Below is a small trained network, with its code and all its weights. Each question gives an input and a class and asks what happens when units are switched off, that is, made to give their printed mean instead of their output.

import numpy as np


def w(rows, s, z=0):
    codes = np.array(rows[::2]) - 128.0
    scale = np.full(codes.shape[1], s)
    scale[-1] = z or s
    return codes * scale


def norm(h):
    return h / np.sqrt((h * h).mean(-1, keepdims=True) + 1e-5)


def f(y):
    return np.maximum(y, 0)


def log_softmax(a):
    a = a - a.max(-1, keepdims=True)
    return a - np.log(np.exp(a).sum(-1, keepdims=True))


def net(x, mask):
    res = np.array(x, float).reshape(1, 8) / 4 @ E
    u = 0
    for l in range(3):
        y = f(norm(res) @ A[l][:, :-1].T + A[l][:, -1])
        res = res + np.where(mask[u : u + 3], y, B[l][:, -1]) @ B[l][:, :-1]
        u += 3
    return log_softmax(norm(res)[-1] @ U[:, :-1].T + U[:, -1])


A, B = {}, {}
E = w([
[98,93,155,126,169,114,166,175],'x0',
[121,122,132,105,102,112,55,176],'x1',
[69,143,136,202,75,6,113,169],'x2',
[109,168,178,171,187,74,79,148],'x3',
[227,125,42,154,163,163,101,3],'x4',
[106,106,136,234,99,222,156,152],'x5',
[56,156,118,104,114,179,140,95],'x6',
[140,200,47,84,143,143,157,126],'x7',
],0.0059)
A[0] = w([
[2,185,116,193,46,152,128,87,75],'L0N1',
[85,108,192,162,232,132,95,126,59],'L0N2',
[38,218,213,113,200,116,251,190,1],'L0N3',
],0.0086,0.0016)
B[0] = w([
[148,210,218,124,97,108,153,108,226],'L0N1',
[129,122,168,116,166,165,42,105,193],'L0N2',
[70,120,9,192,156,162,156,129,254],'L0N3',
],0.011,0.0063)
A[1] = w([
[91,70,201,186,86,155,140,250,31],'L1N1',
[165,92,119,163,108,116,130,100,1],'L1N2',
[149,121,120,154,130,197,153,110,44],'L1N3',
],0.014,0.0021)
B[1] = w([
[154,31,169,199,38,194,19,254,253],'L1N1',
[155,161,91,169,164,101,189,135,171],'L1N2',
[175,181,149,53,107,89,100,148,240],'L1N3',
],0.008,0.0052)
A[2] = w([
[64,66,154,56,142,113,223,176,232],'L2N1',
[205,52,116,213,115,28,155,60,45],'L2N2',
[76,123,88,68,118,6,82,172,3],'L2N3',
],0.012,0.0032)
B[2] = w([
[77,66,98,99,78,171,125,116,216],'L2N1',
[152,50,171,181,197,85,235,126,252],'L2N2',
[62,172,148,64,155,1,89,156,253],'L2N3',
],0.012,0.0039)
U = w([
[137,105,176,103,205,171,36,83,1],'0',
[104,74,173,209,65,175,54,222,228],'1',
[194,81,163,171,190,81,203,98,183],'2',
[107,248,194,142,45,127,164,89,50],'3',
[78,55,80,16,81,195,147,134,48],'4',
[56,156,142,62,151,36,80,146,171],'5',
[38,166,38,171,165,155,151,147,174],'6',
[245,184,76,38,118,194,138,80,159],'7',
],0.011,0.0012)

Each question gives the input, the list of numbers given to net, and the class t.
The units are the neurons (one row each of A and B). Each row of codes is followed by its name. A weight is (code - 128) times the scale printed after its matrix; where a second scale follows, it is the last column's (A, B and U).
mask holds one flag per neuron, layer by layer. A switched-off neuron (its flag False) gives its mean, the last column of its row in B, instead of its output. The means were averaged over made-up inputs and are rounded, as every weight is.
A unit's drop is (log p(t) with every unit on - log p(t) with that unit switched off) / (log p(t) with every unit on - log p(t) with every unit switched off).
The circuit of an input: a set's keep is (log p(t) with only the set's units on - log p(t) with every unit switched off) / (log p(t) with every unit on - log p(t) with every unit switched off). Starting from all 9 units, units are removed one at a time, each time the one whose removal leaves the highest keep (on an exact tie, the one counted first), for as long as the keep stays at least 0.8.
circuit, biggest first: the units of the circuit, biggest drop first
top k neurons: the k neurons with the biggest drops, biggest first
k most important neurons of layer l: the k neurons of layer l with the biggest drops, biggest first
drop of u: that unit's drop, to one decimal
input [-3,7,-3,8,-4,3,2,8], class 6: top 2 neurons -> (L0N3 L1N1)
input [1,-4,-4,-1,4,6,-2,2], class 7: circuit, biggest first -> (L1N3)
input [2,4,-4,6,5,7,-4,0], class 0: top 2 neurons -> (L0N2 L1N1)
input [1,-4,5,-2,7,-8,4,7], class 2: top 4 neurons -> (L1N3 L2N2 L0N2 L0N3)
input [8,8,-8,6,8,8,5,5], class 7: top 3 neurons -> (L1N3 L1N1 L2N3)
input [-3,2,3,-8,-1,0,-7,1], class 2: top 2 neurons -> (L2N2 L1N2)
input [-1,-6,1,8,0,-5,2,5], class 6: top 2 neurons -> (L0N3 L1N3)
input [7,-6,-5,-4,-4,2,-7,2], class 4: top 2 neurons -> (L2N1 L0N3)
input [0,-8,8,-6,-7,-5,-8,-2], class 1: top 2 neurons -> (L1N1 L1N3)
input [-8,-7,-7,5,-6,-7,3,-1], class 6: drop of L0N3 -> 0.4
input [-8,3,5,8,0,8,5,8], class 3: drop of L0N1 -> 0.3
input [5,-8,3,2,-8,-6,-1,-8], class 1: drop of L1N1 -> 0.9
input [4,4,-1,4,-5,5,1,8], class 6: drop of L0N2 -> 0.0
input [-3,4,-8,4,3,7,2,-8], class 0: most important neuron of layer 2 -> (L2N1)
